Each row is followed by one of two labels, saying whether the row has a hidden trait. Each part has a new trait and two new labels.
(in the rows, 128 means zero)
[164 133 126 129 128 139 123 136 131 115 139 122 118 132 134 155 133 126
 132 122 130 141 114 102 131] => R
[184 135 125 128 116 152 137 170 121 114 148 115 114 133 112 194 129  95
 139 105 135 136 132  90 132] => R
[177 132 153 149 127 130 110 119 136 122 138 101 130 159 156 157 114 157
 120 132 123 146 128 118 147] => R
[ 47 133 103 126 135 152  80 122 156 149 128 168 104  15 113 153 130 136
 143 145 136 116  92  24  79] => E
[165 130 122 138 126 136 114 121 142 139 126 124 128 120 144 143 118 134
 125 147 121 132 114 117 127] => R
[212 151 131 164 123 124 221 125  87  82 156 115 116 254  88 116 173 101
 138  83  76 105 204 128 192] => R
[115 125  64 124 115 156  89 146 149 169 119 139 139  66 116 156 101 104
 137 150 139 124  84  97 107] => E
[ 21 124  82 111 127 157  79 151 164 180 108 177 133  17 108 132 108 118
 138 158 152 119  68  80  71] => E
[138 120 111 132 126 138  56 120 157 163 125 124 131  70 159 160  93 147
 124 164 145 142  84 104 111] => E
[208 127 115 118 128 129 150 162 124 120 132 105 139 165 118 145 134  93
 131 119 126 128 132 148 149] => R
[133 130 110 104 133 134 146 167 117 116 130 142 116 128  82 139 148  83
 140 116 134 117 126 122 120] => R
[160 115 139 142 132 116 121 101 172 194  88 106 194 131 168  87  99 128
 105 180 106 127  86 255 149] => E
[200 135 152 136 121 128 165 153 102  91 155 117 107 166 110 175 149 101
 139  91 123 133 171  99 144] => R
[102 130 129 142 129 138  97 110 155 159 125 138 131 111 138 148 124 134
 128 152 127 130  99  95 109] => R
[143 130 136 128 121 144 127 162 137 140 128 114 143 121 115 145 134  89
 133 122 127 129 133 132 134] => R
[132 125  50 107 109 152 147 175 134 164 132 142 152 109  86 126 135  55
 137 135 121 108 107 181 122] => E
[108 114 121 125 130 131  45 119 167 169 115 125 136  54 165 152  91 151
 130 165 154 146  72 105  96] => E
[140 129 104 124 130 132 128 130 139 149 125 138 131 102 121 125 132 113
 130 142 120 118  91 131 120] => R
[157 138 121 144 120 126 193 150 101 101 140 126 118 174  78 148 151  83
 142  86 113 117 184  96 145] => R
[ 81 131  90 125 129 153 111 134 148 157 127 155 123  56 113 145 132 113
 139 149 129 113  79  80  92] => E
[239 126   1  71 136 125 151 166 101  76 152 164  78 155  62  75 168  74
 146 125 123  87  78 122 142] => E
[248 136 111 110 130 118 177 156  87  53 159 131  85 194  84 131 164  92
 144  89 118 113 157  97 155] => R
[138 129 121 138 129 135 116 126 148 150 130 138 142 109 134 137 128 129
 128 145 122 124 103 121 120] => R
[226 134 129 153 116 143 106 132 128 113 151  98 119 161 158 178 116 141
 128 131 126 146 136  91 156] => R
[108 133 119 117 127 126 198 152 106 102 131 153 111 157  66 108 159  72
 144  94 120 105 170 118 126] => R
[164 131 132 136 127 131 111 115 140 132 136 114 132 129 146 141 120 144
 125 145 123 137 122 123 142] => R
[255 132  98 122 119 113 185 164  87  64 158  98 109 236  98 135 150  87
 134  87 111 127 169 161 187] => R
[221 128  90 139 123 137  79 120 139 126 145 111 118 142 163 150 105 158
 123 152 124 136 100 102 153] => R
[183 129 168 132 128 115 167 145 113 111 132 100 137 165 129 147 137 104
 128 110 122 139 159 165 148] => R
[146 128  95 127 129 146  84 117 150 141 125 140 110  83 141 146 121 147
 133 153 138 127  93  64 113] => E

Next part:
[147 143 112 143 122 116  69 123 156 144 182 107 111 115  87 166 148 198
 113 130 125 140 128 128 115 105 140  29 105 124 142 143 135 137 126 111
 127 140 125 117 133 153 110 116 102 140] => q989
[132 147 115  53 173 101  87 137 138 193  97 131 124 116 127  61 161 102
 134 133 118 140  62 152 135 139 156  51 114 121 132 116 127 124 202  92
 143 115 123 108 126 169 115 144 133 176] => q989
[132 132 103 109 174  85 109 137 147 157 150 124 107 135 109  58 171 141
 129 121 130 136 100 135 119 120 113  40 137 112 134 143 137 150  86  69
 118 127 135 132 136 159 105 112 118 168] => q989
[146 155 132 102 221 109 108 134 166 143 118  81 130 116 100  35 133  29
 128 133 154 109  98 139 114 102 131  78 148 127 123 125 150 109 202  85
 150 141 152 112 125  71 117 133 132 169] => q834
[134 164 131 130 164 135  61 101 188 162 166  67 127 132  80 131 115 105
 126 116 144 120  99 133  99  97 160  52 106 134 129 117 148 110 163  94
 147 125 151 105 130  64 121 144 114 186] => q834
[131 135  91  73 160 113 139 137 128 105 120 142 108 130 129  69 164 106
 123 131 137 137 155 145 126 107 103  96 132 110 130 136 133 108  78  86
 126 122 130 165 125 165  93 116 126 131] => q989
[105  91 141 144 116 155 177 122 117  70 115 169 143 154 160 146 111  92
 140 138 109 116 151 120 156 139 102 204 133 137 120 123 124 117  49 125
 135 135 119 139 128 124 134 127 129 139] => q834
[159 148 144 188 115 123  70 154 123 161 166  93 110  90 105 120 131 200
 121 127 150 137 108 120 118 121 160 113  97 121 134 129 122 139 236 180
 124 140 123  94 125 145 139 145 125 103] => q989
[ 95  98 129  49 150 130 208 132 114 103  68 152 153 159 168  83  98  77
 146 132 116 111 135 126 140 144  97 209 170 131 116 126 123 122  61 103
 125 109 132 149 129 129 127 124 150 119] => q834
[153 129 135 255  94 171  68 112 174  94 206 149 132 116 102 219 115 200
 118 176 113 119 132 114 109 104 129  59  98 125 135 134 143 120 146 173
 146 152  97 109 120 158 121 101  98 144] => q989
[115 120 114  84 113 101 100 123 110 149 136 154 110 135 140 121 161 185
 134 114 114 133  91 137 139 155 127  67  94 118 139 133 108 144  89 127
 112 137 106 125 129 189 126 125 117 164] => q989
[120 109 110 141  65 141 133 110 116  92 150 152 118 140 136 180 130 191
 130 142 112 128 166 122 115 123  92 104 101 119 134 139 117 143  54 166
 110 125 117 152 120 177 124  97 111 122] => q989
[140 115 153 211 112 166 111 112 137  69 159 133 133 130 119 221  90 135
 118 138 135 114 161 111 137 124 130 154 107 135 132 129 134 111  99 163
 151 148 117 115 125 116 134 119 108 130] => q834
[ 99 111 120   1 203  87 188 143 101 155  53 122 138 150 163  14 157   4
 146 104 125 121 112 148 160 146 104 161 159 132 123 115 116 106  92  20
 122 116 147 139 131 108 121 145 152 154] => q834
[111  98 112 121 126 112 205 116 100  54 107 156 121 162 156 153 120  84
 124 118 143 123 181 120 113 138  77 182 151 123 123 137 128 131   4 106
 112 115 141 178 129 137 125 104 129 117] => q834
[140 142 103  90 175  95  95 137 137 153 117 124 103 115 120  88 152  99
 118 129 141 145 109 139 116 129 142  79 110 115 135 120 127 123 145  90
 137 115 134 120 126 174 109 138 128 161] => q989
[132 137 119 142  96 115  72 114 134 134 159 138 101 128  99 197 145 221
 123 119 120 148 101 130 135 140 157  40  66 118 143 148 120 164 109 160
 136 134 122 120 128 202 117 120 103 169] => q989
[113 106 104  98  94 119 181 115 112  67 134 151 125 162 140 179 144 125
 131 138 128 130 183 130 113 125  72 124 140 118 128 135 127 129   1 106
 101 115 127 182 125 160 117  86 115 109] => q989
[133 137 101  95 150 110 107 130 141 123 138 121 106 132 112 109 134 143
 119 121 135 135 133 133 114 116 119  83 118 118 134 135 133 134  79 103
 129 124 132 139 129 155 106 119 120 142] => q989

[138 110 141 126 119 126 132 123 130 138 127 127 164 154 110 121 108 139
 151 108 127 149  73 126 130 134 134 125 125 134 146 153 123 158 121 133
 124 135 126] => q149
[127 191 161 130 133 101 115 120 132 116 126 131 111 149 150 131 142 108
 108 109 125 147 127 131 124 127 123 135 133 126 128 144 126 102 135 119
 143 123 130] => Q673
[138 114 122 125 122 124 132 125 127 162 128 126 172 152  99 122 111 144
 155 115 127 142  71 129 132 133 136 121 135 135 144 147 125 151 124 131
 139 134 128] => q149
[133 203  43 130 118 116 128 112 114 112 139 134 113 157 151 131 146 112
  98 103 131  92 193 124 122 128 134 129  99 126 167 118 125 117 121 126
  94 129 135] => q149
[109  17 178 127 121 122 156 109 129 112 123 125  85 153 137 125 111 125
 109 126 129 113 103 130 129 127 129 107 117 133 134 156 128 145 122 127
 105 120 123] => Q673
[136 112  88 127 124 127 126 129 132  99 130 135 124 151 151 126 125 110
 110 106 126 152  87 130 122 130 122 135 114 128 159 161 126 148 126 131
  93 127 124] => q149
[129 150 255 128 134 151 132 129 128 163 119 124 140 159 102 125 126 111
 161 147 128 113 101 120 131 127 131 131 120 117  90 100 128 117 136 137
 155 135 134] => Q673
[115  42 123 128 114 104 151 102 129 106 125 126  81 156 143 125 114 118
 106 109 130 108 109 130 129 128 133 112 110 134 143 161 124 136 120 123
 101 122 125] => Q673
[139 125  81 125 124 143 132 140 134  97 128 130 135 155 135 123 112 135
 131 117 127 136  82 129 124 131 123 134 125 130 151 161 131 156 122 135
 105 130 122] => q149
[120  63 242 127 133 167 143 129 131 165 120 123 133 154  99 123 120 117
 155 158 129 121  96 120 131 126 127 124 117 120 100 104 129 139 133 146
 146 132 129] => Q673
[121 206  36 130 131 136 118 126 117 162 137 131 174 158 118 130 144 144
 119 137 130 110 185 128 129 128 131 127 138 130 172 100 129 129 131 131
 125 129 133] => q149
[120 215  45 130 125 122 119 112 115 176 138 132 170 154 125 130 144 128
 117 122 130 106 175 127 128 130 135 128 124 129 172 108 122 127 131 132
 123 132 135] => q149
[129 214  34 130 122 124 124 117 115 140 139 134 130 154 149 131 144 117
 100 113 132  94 192 124 124 128 133 131 105 125 172 107 125 118 124 132
  96 130 135] => q149
[133 198  43 130 117 113 128 113 114 112 138 133 107 154 155 130 142 110
 102 105 131  92 181 124 123 128 135 129  99 126 167 120 124 119 120 128
  92 129 134] => q149
[127 127 255 127 135 158 136 131 128 161 120 123 139 154  99 125 127 115
 160 154 128 113  94 121 130 126 129 128 120 117  94  97 130 121 135 141
 157 135 132] => Q673
[131 135  95 126 128 126 125 130 127 165 131 125 168 151  95 126 117 156
 154 129 128 135 102 128 133 132 133 119 141 135 148 126 129 135 128 128
 148 133 129] => q149
[105  18 163 128 120 121 156 103 131 130 121 124  98 158 127 122 108 118
 108 127 129 116  87 129 131 128 130 103 111 132 132 159 123 151 124 133
 103 122 125] => Q673
[114  13 130 127 120 114 151 108 130 107 124 126  82 153 139 126 114 126
 109 121 129 110 110 131 130 127 130 110 117 135 136 158 128 141 120 124
 103 120 123] => Q673
[133 170 255 129 132 131 125 125 126 163 120 125 139 154 103 127 131 106
 161 137 126 111 105 121 131 128 133 134 121 117  91 101 126 104 135 133
 155 136 134] => Q673
[121  88 246 127 135 172 143 132 131 159 119 123 138 157  99 124 123 120
 154 159 129 122 101 120 131 126 127 123 122 119 105 101 131 135 134 146
 147 133 129] => Q673
[106  14 197 127 126 156 157 114 133 151 119 123 123 158 105 122 110 116
 128 151 129 125  80 124 130 126 125 114 110 126 118 131 125 154 130 147
 120 127 126] => Q673
[134 125 120 126 123 121 127 125 127 168 130 126 171 154  98 124 115 149
 155 119 127 138  85 129 133 133 135 121 137 135 145 138 126 148 126 129
 144 134 128] => q149
[106  47 200 127 128 158 156 114 132 160 118 122 131 152 111 121 112 115
 133 151 129 123  81 123 132 126 127 115 110 125 117 133 125 153 130 148
 113 129 127] => Q673

[109 128  89 146 150  83 112 116 128 109 117 144 123 113 170 144 120 125
 124 130 149  49 145 119 160 109 125 105 142 118 138 128 159 132 138 142
 143 142 133 166 121 126 100 143 116 151] => Q
[109 112  82 125 175  88 119 100 112 111 117 118 138 123 164 132 125 115
 126 132 138  21 144 138 151  92 144 127 157  96 199 113 140 122 155 149
 150 152 123 158 119 130 107 149 117 143] => Q
[ 87 123  86 152 143  94 121 132 126 131 118  91 127 121 132 138 127 131
 143 111 166 136 150 126 131 138 115 125 136 147 129 129 160 133 121 127
 126 126 154 167 116 121 108 129 114 135] => U
[107 124 105 115 170 112 145 115 128 133 148 166 147 138 140 136 120 117
 117 134 158 113 120 154 106  78 158 128 152 107 207 127 143 117 187 135
 156 136 150 129 204 134 128 139 117 140] => Q
[ 94 108  80 105 205 131 144 118 133 170 136  99 148 127 170 131 149 119
 104 129 166 161 116 215  86  78 166 153 157 140 221 130 165 130 183 126
 138 247 175 125 157 114 112 124 119  88] => Q
[119 102  94 121 133 136 125 106  99 126 133  38 126 159 125 105 145  98
 169 119 119 156 149 158 129 143 132 157 140 157 133 113 111 124 112 125
 126 118 113 138 100 118 150 122 146  75] => U
[101 120 112 120 147 124 125 120 114 114 133  37 133 132 132 128 131 109
 130 119 158 109 136 138 127 120 125 145 132 123 153 115 136 110 163 125
 136 115 134 128 102 145 117 129 119 127] => Q
[132 104 102 133 109  90 129 121 100 108 144 178 130 158 143 135 103 118
 139 126 147  71 138 101 142 119 123 113 135 121 127 127 109 127 152 152
 159  68 105 167 203 126 146 149 135 147] => Q
[105 115  90 134 173  99 118 117 103 134 120 107 127 130 155 135 129 123
 142 119 172  93 142 135 132 106 115 133 155 116 171 126 144 130 150 141
 135 145 132 154 121 122 114 140 118 139] => Q
[105 124  81 128 149 120 120 117 138 121 128  63 132 138 145 131 130 113
 143 126 147  34 138 158 118 117 135 137 146 129 171 130 158 122 160 135
 127 145 129 132 116 148 120 131 112 121] => Q
[ 99 119 138 140 143 106 127 122 134 122 112  37 132 106 113 126 139 127
 129 118 135 139 145 124 139 152 137 135 135 132 138 112 126 124 117 118
 126 118 143 151  85 127 114 125 125 131] => U
[119 141  51 132 118 131 100 121 133  84 136  13 119 159 129 137 120  95
 164 123 138   1 154 133 126 136 103 117 125 117 137 133 203 111 153 133
 123  94 100 128  83 171 117 129 106 129] => U
[125 104  75 118 168 123 115  98  90 120 127  57 131 162 150 109 140 107
 156 123 123  59 150 140 117 123 139 162 161 147 176 122 114 133 114 148
 120 132 103 136 137 111 154 133 142  84] => Q
[158 126  77 120 112 130 103 102 114  71 130  44 123 168 136 118 126 100
 165 144  68   1 154 123 142 132 132 131 130 110 139 121 133 115 120 138
 125  72  60 129 108 148 142 131 132 103] => Q
[116 106  74 133  80 148 144 130 127 140 167  68 126 175 128 125 125  88
 181 117 156 243 133 187 105 149 125 146 119 185  81 133 143 125 112 121
 144 121 150 152 156 117 151 108 146  61] => U
[128 122 142 145 171  92 128 123 133 145  95 197 130  90 142 132 139 153
 112 131 114 123 133 112 152 127 139 115 144 133 155 127 119 151  90 127
 126 180 156 156 131  91 115 139 130 140] => Q
[131 120 150 124  88 106 143 127 124 107 149 124 135 131 112 130 111 116
 127 126 128 170 125  97 148 133 135 122  98 122  86 113  91 114 134 125
 150  39 130 160 158 124 141 132 141 150] => U
[129 121  87 131 144  96 129 119 113 120 137 148 133 142 148 132 117 120
 138 127 136  74 149 120 133 118 128 127 144 134 154 127 127 130 136 147
 143 113 125 160 171 120 136 139 131 123] => Q
[ 99 107  20 132 199 108 117 105  96 136 127   1 130 175 145 109 147  98
 183 105 158  44 170 168  79 153 122 162 188 204 221 141 161 155  89 154
 106 155 123 157 147  97 168 125 130  65] => U
[121 134  97 154 135 110 105 120 151 107  93  43 121 103 125 135 145 134
 143 127 101  44 161 112 146 160 131 122 122 130 126 125 158 136  80 120
 113 124 125 144  64 125 112 124 118 123] => U
[ 87 113 128 110 200 104 125 110  84 138 118  32 138 125 130 112 137 128
 112 109 173 126 133 131 115 117 131 160 168 119 189 107 124 125 156 142
 122 140 134 119  98 128 141 140 118 151] => Q
[107 109 132 108 135 150 138 115 127 146 135  93 140 127 143 122 134 113
 116 131 146 189 111 165 124  95 155 150 121 103 149 109 122 105 172 116
 144 167 138 112 107 141 112 125 127 112] => Q
[100 124 108  98 204 102 139 105  93 124 153  80 154 161 134 120 123 121
 120 123 156  33 138 105  79 103 150 148 187 116 254 124 139 120 192 152
 129  83 108 100 237 142 156 149 117 168] => Q
[111 106  97 118 151 126 141 109 124 142 140   1 143 162 119 112 146 151
 152 129 120 159 146 167  92 136 165 161 134 154 184 120 123 125 111 122
 129 122 134 133 158 118 153 132 140  82] => Q
